Here is a tiny trained network, its code and every weight. The questions are about switching its units off for an input and a class, where a switched-off unit gives its printed mean instead of its output.

import numpy as np


def w(rows, s, z=0):
    codes = np.array(rows[::2]) - 128.0
    scale = np.full(codes.shape[1], s)
    scale[-1] = z or s
    return codes * scale


def f(y):
    return np.maximum(y, 0)


def log_softmax(a):
    a = a - a.max(-1, keepdims=True)
    return a - np.log(np.exp(a).sum(-1, keepdims=True))


def net(x, mask):
    res = np.array(x, float).reshape(1, 4) / 4 @ E
    y = f(res @ A[0][:, :-1].T + A[0][:, -1])
    res = res + np.where(mask, y, B[0][:, -1]) @ B[0][:, :-1]
    return log_softmax(res[-1] @ U[:, :-1].T + U[:, -1])


A, B = {}, {}
E = w([
[163,81,126,95,204,170,108,162,79],'x0',
[116,106,59,204,73,105,241,101,45],'x1',
[38,202,143,139,218,242,118,87,151],'x2',
[42,208,206,244,151,135,188,139,116],'x3',
],0.011)
A[0] = w([
[173,98,144,179,162,209,127,136,10,57],'N1',
[109,189,97,169,70,52,199,100,119,130],'N2',
[73,139,74,91,147,103,209,51,168,198],'N3',
[217,108,180,174,121,78,69,190,127,116],'N4',
[170,101,59,60,91,133,118,44,156,142],'N5',
[168,119,100,185,57,122,135,187,91,109],'N6',
[124,192,122,99,208,115,165,163,146,101],'N7',
[185,165,211,172,95,115,55,119,150,99],'N8',
[140,116,105,66,181,78,73,59,176,141],'N9',
[206,64,125,195,54,124,107,163,91,2],'N10',
[197,33,143,140,80,77,113,224,95,130],'N11',
[208,25,70,159,147,202,98,130,87,194],'N12',
[136,61,75,38,206,97,85,130,109,168],'N13',
[186,70,159,148,121,52,143,150,100,106],'N14',
],0.012,0.0085)
B[0] = w([
[149,195,78,200,146,124,56,154,139,165],'N1',
[126,143,114,219,134,178,102,131,90,209],'N2',
[171,164,82,185,139,209,74,108,121,182],'N3',
[132,149,67,105,164,75,109,99,101,200],'N4',
[184,129,47,128,187,133,39,201,137,218],'N5',
[57,69,141,103,32,91,190,40,66,187],'N6',
[120,133,122,122,109,110,149,87,101,165],'N7',
[124,88,82,86,191,175,72,110,93,174],'N8',
[132,140,147,113,188,200,98,142,85,201],'N9',
[193,207,121,213,140,129,152,80,10,189],'N10',
[163,97,80,49,105,70,101,53,83,248],'N11',
[115,68,92,75,86,93,187,49,60,227],'N12',
[134,168,137,109,203,216,165,190,90,234],'N13',
[180,107,95,119,119,63,129,102,55,203],'N14',
],0.013,0.019)
U = w([
[204,47,170,95,19,51,56,130,54,192],'0',
[75,71,105,1,205,185,71,134,185,114],'1',
[74,208,60,201,133,155,124,122,210,181],'2',
[20,134,148,187,84,184,254,107,71,171],'3',
[116,173,206,32,187,122,104,213,134,5],'4',
],0.0098,0.011)

Each question gives the input, the list of numbers given to net, and the class t.
The units are the neurons (one row each of A and B). Each row of codes is followed by its name. A weight is (code - 128) times the scale printed after its matrix; where a second scale follows, it is the last column's (A, B and U).
mask holds one flag per neuron, in row order. A switched-off neuron (its flag False) gives its mean, the last column of its row in B, instead of its output. The means were averaged over made-up inputs and are rounded, as every weight is.
A unit's drop is (log p(t) with every unit on - log p(t) with that unit switched off) / (log p(t) with every unit on - log p(t) with every unit switched off).
The circuit of an input: a set's keep is (log p(t) with only the set's units on - log p(t) with every unit switched off) / (log p(t) with every unit on - log p(t) with every unit switched off). Starting from the 12 units with the biggest drops (on a tie, the unit counted first), units are removed one at a time, each time the one whose removal leaves the highest keep (on an exact tie, the one counted first), for as long as the keep stays at least 0.8.
units of the circuit, in order: the units of the circuit, biggest drop first
k most important neurons: the k neurons with the biggest drops, biggest first
drop when u is switched off: that unit's drop, to one decimal
input [-6,-1,6,-3], class 2: units of the circuit, in order -> [N11]
input [3,6,2,-1], class 3: 2 most important neurons -> [N11; N5]
input [0,7,2,-3], class 3: 2 most important neurons -> [N11; N14]
input [5,-4,-3,0], class 1: 2 most important neurons -> [N13; N10]
input [4,8,5,-6], class 1: 4 most important neurons -> [N12; N10; N5; N2]
input [-3,3,4,2], class 2: 3 most important neurons -> [N12; N6; N3]
input [-5,-4,-4,-6], class 1: 3 most important neurons -> [N13; N9; N5]
input [7,3,2,4], class 2: 3 most important neurons -> [N1; N6; N11]
input [-6,-1,8,-3], class 2: 2 most important neurons -> [N11; N3]
input [2,-3,1,-2], class 1: drop when N8 is switched off -> 0.0
input [-6,7,-5,4], class 3: drop when N2 is switched off -> 0.6
input [-4,2,6,4], class 2: drop when N6 is switched off -> 0.3
input [-4,5,-2,0], class 3: drop when N2 is switched off -> 0.5
input [7,3,0,2], class 3: units of the circuit, in order -> [N5]
